Each row has a class, written as a number after it.
[-79   4 -16 -49 -22 -14  -1 -64 -33 -26 -24  -5  -3 -30  30  70 -38 -27
  19  -7 -32  -4   1 -32 -30  18  30 -17   6 -28   4  28 -21] | 9
[-46  13  -2   3  35  52  -1  47  -1 -14  -2  39 -36  -9 -26  22   9  14
   8 -30  28   2  34   2 -11 -82  22 -48 -48 -27 -32  35 -63] | 6
[-38   3  20  17 -21  18  24 -51 -10 -16 -31  26 -28 -68  32  11 -21 -45
  26  -4 -15 -13  26 -34  64  30  35  -5  17 -29 -20   9 -37] | 6
[-26  16  15  16 -37   6  27 -39 -15 -17 -16  15 -20 -59  26   8 -25 -71
   9 -10 -48 -23  27 -36  53  31  39 -10  31 -13 -23  -1 -47] | 2
[-41  15  16   6 -39  21  51 -72 -29 -13  -2  -1 -37 -44  -4 -11 -16 -30
   8 -24 -41  -1  30 -23  60  36  22  -7  24   3  33 -30 -34] | 5
[-22  36  -5  -3  19  48  14  30  -8 -24  -2  22 -40  -7   2  10  13   5
 -15 -44  23  11  32   1 -16 -40  11 -41 -47 -19 -34  32 -90] | 1
[-68 -77   8  43 -43  39  11   2  24  24 -67  11  -3 -13  55 -18   0 -42
  18  -8 -52  46  45   0  54  -7  13  33  17 -29 -26 -29   4] | 7
[-20  27   2  15  46  15  69 -61 -37  12  -9  -1 -12  10  34  38   7 -10
  20   1 -15  31 -13 -26  17 -31  19  15  20 -41 -37  -7 -70] | 8
[ -52   12  -20   13   22   50   12    7    3  -17  -17   33  -24   -8
  -12   49   26  -13   23  -31   55   17    3   -4   11  -64   27  -38
  -38  -20  -38   20 -112] | 4
[ -5   8   2  10  35  21 -62  66  23   8 -12  38 -15  -9  35  36  26 -28
   2  43  34  -6  -9  18 -10 -21  12 -36 -26   5 -79  23 -65] | 0
[-41 -51   1  19 -53  20  -6  14  41  39 -23  30  29 -51  86  22   8 -49
  33 -34 -66  14  53  -2  31  16  15  27  36 -33 -13 -40 -18] | 4
[-28 -32  24  18  17   2  59 -67  10  21 -20   7   7  10  57  43  13  17
  18  32   6  27 -41 -29  46   1   5  30  21 -58 -51 -32 -46] | 3
[-22  15  37  -3 -24 -14  13 -48  18  -3  -5  17 -15 -64  38  10 -39 -49
  -3  19  -7 -31  12 -39  54  41  32 -25  35 -27 -31   0 -49] | 2
[-26 -48  26  18 -56  21  16  14  -3  28 -17  12  15 -20  81 -11  11 -18
  -2 -49 -57  26  48  -8  34  20   1  27  28 -19 -17 -33  21] | 7
[  4 -12  33  22 -23   3  25 -47   0 -22 -18  29  13 -47  85  16 -19 -47
 -15   1   7 -32  17 -23  36  54  13   5  39 -29 -24   1 -30] | 3
[-74  21 -18 -23 -51 -12  16 -64 -22 -42 -14 -10  -1 -27  64  72 -13 -36
  33 -34 -30 -10  -7 -39  28  -9  36 -26   6 -64  -9   3 -81] | 6
[-49  -5  -3 -51 -15 -11   3 -60 -35  -7 -18  16  27 -25  37  74 -10 -23
  11   0  -4 -22 -13 -32 -39  33  14 -29   8 -43  -9  21 -19] | 7
[-58  30 -12 -67   0 -10 -31 -72 -43 -34 -20   2  11 -42  -1  88 -32 -28
  26  -1 -18 -24  19  -5 -60   6  37 -18  -4  -5   9  39  13] | 9
[-48  53  19  13  48  34  10  22   9 -32   9  20 -30 -22   5  36   5  -4
  -7 -40  25   6  29  -2 -19 -94  47 -41 -38 -12 -43  44 -86] | 1
[-65  -8 -16 -42 -34   9 -16 -40  -7 -66 -35  -3  13 -48  26  75  -6 -25
  39  -9   5 -23 -13 -38 -22  34  25 -29 -15 -21 -11  26 -43] | 4
[-12  14   7  10  52  27  51 -63 -36  -5 -22   1 -18   1  42  24  14   2
   1   4 -29  19   2 -14  -4 -33  22   5  17 -56 -44  11 -34] | 0
[-34  -3  18   9 -39 -14  34 -51 -10 -27 -26  13 -29 -53  19   3 -53 -54
  15 -29 -21   2  26 -35  56  53  30   4  17 -13 -10  12 -36] | 1
[-43 -38  11  22 -61  25 -22  20  27 -18 -46   8  12 -46  88   3   9 -38
  12 -23 -71   2  51 -10  49  10  -4  32  15 -19 -25 -27  -4] | 3
[-88  -4 -40 -38 -36  -7   7 -69 -24 -39 -32 -10   1 -32  64  74 -36 -56
  22 -19 -41 -20  -2 -47  -3  23  31 -25   3 -49   5  19 -63] | 6
[-51 -39 -15   2 -61  34   0  19  31   9 -38  -5   6 -40  55   7  16 -37
  36 -20 -72  16  37  -1  33  21   0  38   2   2 -17 -34  14] | 2
[-48  29  -5  -2  26  46   3  33   7 -18 -19  25 -39 -22 -10  20  11 -12
   5 -13  10  12  27  -5  -9 -58  14 -35 -43 -18 -42  24 -90] | 1
[-23 -23  10  17 -47  30   5   3  23  13 -30  28   8 -45  86   4   7 -51
   5 -20 -67   2  61  12  15  15   6  24  20 -25 -23 -30  -6] | 3
[  4  21   7   3  16  26  50 -53 -32  16 -23  18  13  11  77  41  45   0
  22  26  14  12 -38 -19  13  -8  25   6  25 -70 -53   1 -51] | 2
[-49  -7  43  -8 -34  12  40 -69  25 -27 -17  22 -26 -90  51  51  -4 -64
  40  45   1 -22   7 -12  74  45  25 -19  40 -21 -41 -44 -58] | 0
[  8  31  -1   3   4  10  72 -37 -56   3  -1   2   8  20  62  40  54  -8
  18  36  15  11 -59 -21  26 -19  -8   9  43 -51 -20 -34 -81] | 9
[ -50   57    0   32   49   38   31  -21    6  -24    1   19  -18  -25
   -7   38  -21   -6   -3  -31   37    6   34   -5  -36  -89   16  -26
  -42  -38  -58   42 -103] | 5
[ 25   7   3   9  44  14  78 -56 -37  27   1  10  12  30  14  62  30  -1
  37   0  10  30 -35 -12  35 -22  21  28  26 -41 -65 -32 -71] | 4
[ -6  41  12  -5  37  49   2  50 -10 -21   9  32 -24   8  -8  37  24   6
   8   4  44   2  17  13 -16 -85  30 -61 -20 -37 -53  30 -89] | 8
[-30  10  35 -34  33  19 -11  28  -5 -20  22  33 -11  -7 -13  54  13  41
  -9 -34  68 -15  -2 -10 -21 -28  19 -63 -40  -7 -41  49 -48] | 7
[-37  29   6  13  17  49   7  27  -1 -17  -8  37 -17  -5  10  25  26 -14
  -7 -37  50   5  16   2 -14 -62  30 -52 -38 -20 -41  36 -92] | 7
[-79  -5 -12 -47 -48  -8   5 -50 -27 -31 -15  -4   9 -30  23  71 -10  -5
  43  -6 -12  -7 -12 -27   0  13   4 -14   0 -33   3   4 -15] | 5
[-24   7  36   5 -39  -2  34 -39 -16 -22 -16  13 -34 -46  61 -23 -31 -31
 -13 -34  -6   4  29 -37  57  43  28 -13  27 -23   1  10 -32] | 1
[-52 -52 -27   3 -62   0  41 -39 -43  22 -20   2   1 -20  28  25 -11 -40
  31 -63 -93  34  37 -24  36  26   2  38  30 -17   5 -43  12] | 4
[-56  12 -16 -53 -14 -19 -14 -49  -7 -36 -27 -13   5 -38  28  75 -17 -44
  33  17 -16 -13 -24 -33 -15   5  39 -25   4 -22 -35  27 -29] | 4
[-28 -10  29   6 -48   5  26 -44 -29   5 -29  26 -11 -43  36  -6  -8 -60
   6   0 -12  -2  10 -30  54  47  28 -10  38  -9  -2 -12 -10] | 7
[-21  14  -8  20  13   6  88 -57 -12  26 -15 -17 -10  22  39  44  34  -8
  42   7 -21  58 -40 -14  60 -32  -1  49  10 -45 -62 -51 -86] | 1
[-10  60  18  22  14  43  -7  21   0 -11  14  27  -3 -14  37  31  36  20
 -12 -30  68   3   8  -9 -21 -42   5 -35 -49 -18 -65  15 -93] | 2
[-39   6  43  65  58  26  58 -82  25 -10 -53  33  -6 -51  43  18 -29 -44
  16  42 -14   4  -1 -40 -13   0  73  27  12 -39 -64  35 -36] | 3
[-17  16  56 -23   6  16  45 -91 -31  -6  -6   2 -22 -37  21   0 -28 -17
 -29 -16 -28  -9  47 -21  35  -3  57 -29  47 -35  -7   9   8] | 7
[-31  -2  25   7 -46  31  -2  -4 -10  14  -7  12   8 -51  84  -4  11  -9
   6 -41 -75   4  70  -1  14  12   2  20  25 -22  -1 -24  15] | 5
[-22 -36  11  10 -56  47   7   2  -3  13 -21  15   9 -32 105  -2  23  -6
  10 -36 -22  16  55   8  30  24   0  23  14 -28  -4 -27  29] | 6
[  1  27  19   7  18  30   7  39  -9 -20  17  56  -9 -24   7  47   8 -20
  10 -37  32 -17  35  15 -28 -31  15 -42 -23 -14 -51   6 -79] | 0
[-26   0  15  45  20  15  67 -63 -21  -7 -11   8   0   1  44  34  15   4
  -3  -3  -3  14 -26 -44  33 -14   6  21  10 -46 -38 -17 -74] | 3
[ -3  51  13  -8  36  34 -12  30  11 -18   6  39 -33 -18 -10  19   7  -6
  -7 -15  44  -5  21   8 -25 -52  39 -62 -32 -17 -45  43 -72] | 0
[-25  -7  33  -6 -36   3  27 -60  -6 -10  -2  18 -12 -51  32   7 -29 -20
  -5 -12  18 -19  24 -25  44  47  28 -19  27 -17   1   6   2] | 2
[-40  10  13  23  24  41  18  21 -23 -17   2  37  -3   9  29  26  12 -12
 -31 -38  44  -4  12 -19 -28 -51  26 -56 -20 -28 -22  26 -94] | 7
[-47 -42   5  26 -64  32  -4  20  -1   2 -35   7   0 -37  51 -15  13 -12
  17 -41 -57  32  55 -12  44  12  -9  36   6 -13   5 -29  19] | 1
[-14   1  27   2 -21 -15  47 -67  -1   8  -5  21 -19 -43  48   4 -33 -41
   4 -20 -13   2  11 -34  55  50  27  -4  44 -29  -1 -20 -43] | 0
[-28  13  26   3 -49 -12   6 -42 -15 -19 -16  27 -27 -62  35 -13 -57 -63
   2 -13 -25 -26  41 -24  41  56  30 -28  33 -19   3  15 -40] | 5
[-15  11  34  -3 -29 -10  57 -32   0  -8  21   3 -23 -57  60  -6 -33 -31
 -16 -61 -39  -5  44 -20  26  44  18   6  25   1   0  -4 -14] | 1
[-79 -28 -22 -31 -53 -11   6 -62  12 -40 -42  -3  14 -39  32  81 -17 -33
  43  16 -23 -12 -33 -41  -3  50  18   1 -11 -32 -19  11 -25] | 3
[-14  12  23  -7  48  22  58 -33 -15   6  -7  -7 -18  22  40  14  14  35
   7   3 -14  20 -20 -28  50 -35  11   2  24 -58 -37  -5 -79] | 5
[-24  26  16  13  39  32 -19  18   9  -4   7  38 -25 -13  21  43  14  -3
  -7 -19  69   8  13   9 -13 -50  41 -54 -36  -9 -71  41 -90] | 4
[-23  13  12  24 -41 -17  40 -49 -17 -31 -20  10 -27 -39  30  -2 -33 -53
  21 -54 -21   9   8 -40  66  35  37   5  23 -11  -5   5 -44] | 0
[-62  16 -19 -57 -16 -48  10 -70 -42 -41  12 -15   6 -24 -40  94 -34 -26
  38 -15 -16 -17 -26 -26 -44 -18  45 -31  -4  -9  -5  31  10] | 4
[-46 -34  -4   8 -45  19  29  18  -9  13  -7   2  -2 -13  77  10  14 -18
  24 -49 -61  33  41   5  24 -16   9  24  28 -19   5 -16  19] | 8
[-57   2  32  -2 -62  13  24 -30   2 -62 -27  -7 -34 -73 -28   6  13 -17
  51  -9 -24  -4 -14 -43  73  43  33  15 -11  50   4 -12  25] | 3
[-10  -4  -3   5  14  14  39 -18  -9  -3 -23  -3 -12  24  72  28  21  -3
  25  -5  19  22 -30 -12  72 -26  18  12  12 -46 -47   0 -67] | 6
[-66  25  16  25   0  48   1  32 -12 -34  -8  36 -30 -40   0  29  37 -16
   2 -23  73   3   4  -9  -6 -51  14 -47 -53  20 -50  37 -56] | 7
[ -30   54    2   32   15   32   -1   53   29  -23    6   20  -30   -8
  -13   28   20   -7   29  -24   47   22   -4   -2    3  -67   34  -34
  -50   -2  -56   33 -114] | 8
[-42   2  35   3 -34  10  40 -52  -3 -17 -38  24 -21 -56  17 -11 -32 -64
  13 -18 -17  -5  25 -40  51  39  42 -16  26 -16  -1  -4 -45] | 7
[-52  -1  -4  -3 -73  32   4  29   4 -11 -44   2   8 -45   6   1   7 -45
  61 -27 -79  33  55   2  17 -36  21  43  10   0   5 -38  30] | 9
